Here is a tiny trained network, its code and every weight. The questions are about switching its units off for an input and a class, where a switched-off unit gives its printed mean instead of its output.

import numpy as np


def w(rows, s, z=0):
    codes = np.array(rows[::2]) - 128.0
    scale = np.full(codes.shape[1], s)
    scale[-1] = z or s
    return codes * scale


def f(y):
    return y / 2 * (1 + np.tanh(0.7978845608 * (y + 0.044715 * y**3)))


def log_softmax(a):
    a = a - a.max(-1, keepdims=True)
    return a - np.log(np.exp(a).sum(-1, keepdims=True))


def net(x, mask):
    res = np.array(x, float).reshape(1, 8) / 4 @ E
    y = f(res @ A[0][:, :-1].T + A[0][:, -1])
    res = res + np.where(mask, y, B[0][:, -1]) @ B[0][:, :-1]
    return log_softmax(res[-1] @ U[:, :-1].T + U[:, -1])


A, B = {}, {}
E = w([
[203,101,70,133,201,220,130,163],'x0',
[91,111,1,105,123,102,44,165],'x1',
[152,154,162,95,28,206,44,112],'x2',
[93,241,121,169,195,149,145,126],'x3',
[139,133,182,61,147,50,60,190],'x4',
[153,130,71,219,127,165,93,94],'x5',
[81,78,133,182,124,179,143,154],'x6',
[123,149,115,73,133,165,169,130],'x7',
],0.0084)
A[0] = w([
[170,194,122,127,126,158,232,1,209],'neuron 1',
[138,5,114,50,18,144,137,124,155],'neuron 2',
[71,143,174,83,17,123,113,94,161],'neuron 3',
[216,176,180,163,72,139,70,192,134],'neuron 4',
[155,109,123,59,106,62,140,163,142],'neuron 5',
[212,50,48,67,82,101,93,175,175],'neuron 6',
[167,65,19,164,133,154,120,188,192],'neuron 7',
[82,68,144,159,76,211,163,84,253],'neuron 8',
[103,144,144,32,214,45,113,188,150],'neuron 9',
[70,84,149,221,190,143,204,196,133],'neuron 10',
[65,173,65,207,133,97,94,125,158],'neuron 11',
[228,173,245,201,160,208,113,44,179],'neuron 12',
[159,182,156,52,157,19,123,191,171],'neuron 13',
[227,127,44,163,102,179,167,100,161],'neuron 14',
[93,70,165,82,144,62,201,132,163],'neuron 15',
[143,235,10,178,219,109,92,130,195],'neuron 16',
[92,118,163,184,33,129,205,59,192],'neuron 17',
],0.0079,0.0058)
B[0] = w([
[106,112,53,140,197,142,149,49,237],'neuron 1',
[167,147,104,171,151,174,82,108,226],'neuron 2',
[108,141,128,112,169,156,118,81,211],'neuron 3',
[137,102,155,154,79,103,148,109,181],'neuron 4',
[118,174,160,78,156,167,105,158,183],'neuron 5',
[174,137,149,39,172,166,130,85,225],'neuron 6',
[161,132,75,107,200,148,113,114,221],'neuron 7',
[187,139,78,158,157,100,115,80,227],'neuron 8',
[138,209,189,84,112,108,138,194,227],'neuron 9',
[127,95,70,148,101,89,175,177,209],'neuron 10',
[202,195,135,127,123,103,122,199,198],'neuron 11',
[188,43,134,164,129,180,73,100,255],'neuron 12',
[106,191,228,1,105,117,107,148,229],'neuron 13',
[139,125,128,116,115,227,76,77,204],'neuron 14',
[129,162,136,89,158,121,146,177,210],'neuron 15',
[193,142,104,125,85,204,51,68,242],'neuron 16',
[150,109,104,120,155,122,119,122,219],'neuron 17',
],0.0095,0.0097)
U = w([
[127,125,89,111,232,187,117,36,238],'0',
[5,163,164,81,217,58,214,177,69],'1',
[144,210,170,87,83,126,98,171,123],'2',
[130,60,175,177,23,135,144,90,21],'3',
[14,195,121,73,176,147,253,94,2],'4',
[109,132,31,164,178,60,236,174,121],'5',
],0.0083,0.002)

Each question gives the input, the list of numbers given to net, and the class t.
The units are the neurons (one row each of A and B). Each row of codes is followed by its name. A weight is (code - 128) times the scale printed after its matrix; where a second scale follows, it is the last column's (A, B and U).
mask holds one flag per neuron, in row order. A switched-off neuron (its flag False) gives its mean, the last column of its row in B, instead of its output. The means were averaged over made-up inputs and are rounded, as every weight is.
A unit's drop is (log p(t) with every unit on - log p(t) with that unit switched off) / (log p(t) with every unit on - log p(t) with every unit switched off).
The circuit of an input: a set's keep is (log p(t) with only the set's units on - log p(t) with every unit switched off) / (log p(t) with every unit on - log p(t) with every unit switched off). Starting from the 12 units with the biggest drops (on a tie, the unit counted first), units are removed one at a time, each time the one whose removal leaves the highest keep (on an exact tie, the one counted first), for as long as the keep stays at least 0.8.
units of the circuit, in order: the units of the circuit, biggest drop first
k most important neurons: the k neurons with the biggest drops, biggest first
drop of u: that unit's drop, to one decimal
input [1,-4,-7,5,1,0,6,-4], class 5: units of the circuit, in order => neuron 10
input [-1,6,0,4,2,0,5,-6], class 2: units of the circuit, in order => neuron 11; neuron 1
input [3,3,-4,-2,7,-8,5,-5], class 1: units of the circuit, in order => neuron 16; neuron 12
input [4,-4,-5,-3,0,2,5,5], class 5: units of the circuit, in order => neuron 10; neuron 16
input [-7,5,-3,7,-2,2,-1,-5], class 2: 2 most important neurons => neuron 11; neuron 16
input [0,2,6,5,7,6,2,-2], class 2: 2 most important neurons => neuron 1; neuron 11
input [2,-5,-2,-5,1,-2,3,-8], class 5: 2 most important neurons => neuron 16; neuron 14
input [-8,4,-5,0,1,-6,3,-6], class 1: drop of neuron 16 => 0.2
input [-3,-2,8,1,6,5,-4,4], class 3: drop of neuron 7 => 0.1
input [-1,-2,5,6,6,7,1,3], class 3: drop of neuron 6 => 0.1
input [0,2,-8,3,-4,1,4,-5], class 5: drop of neuron 10 => 0.5
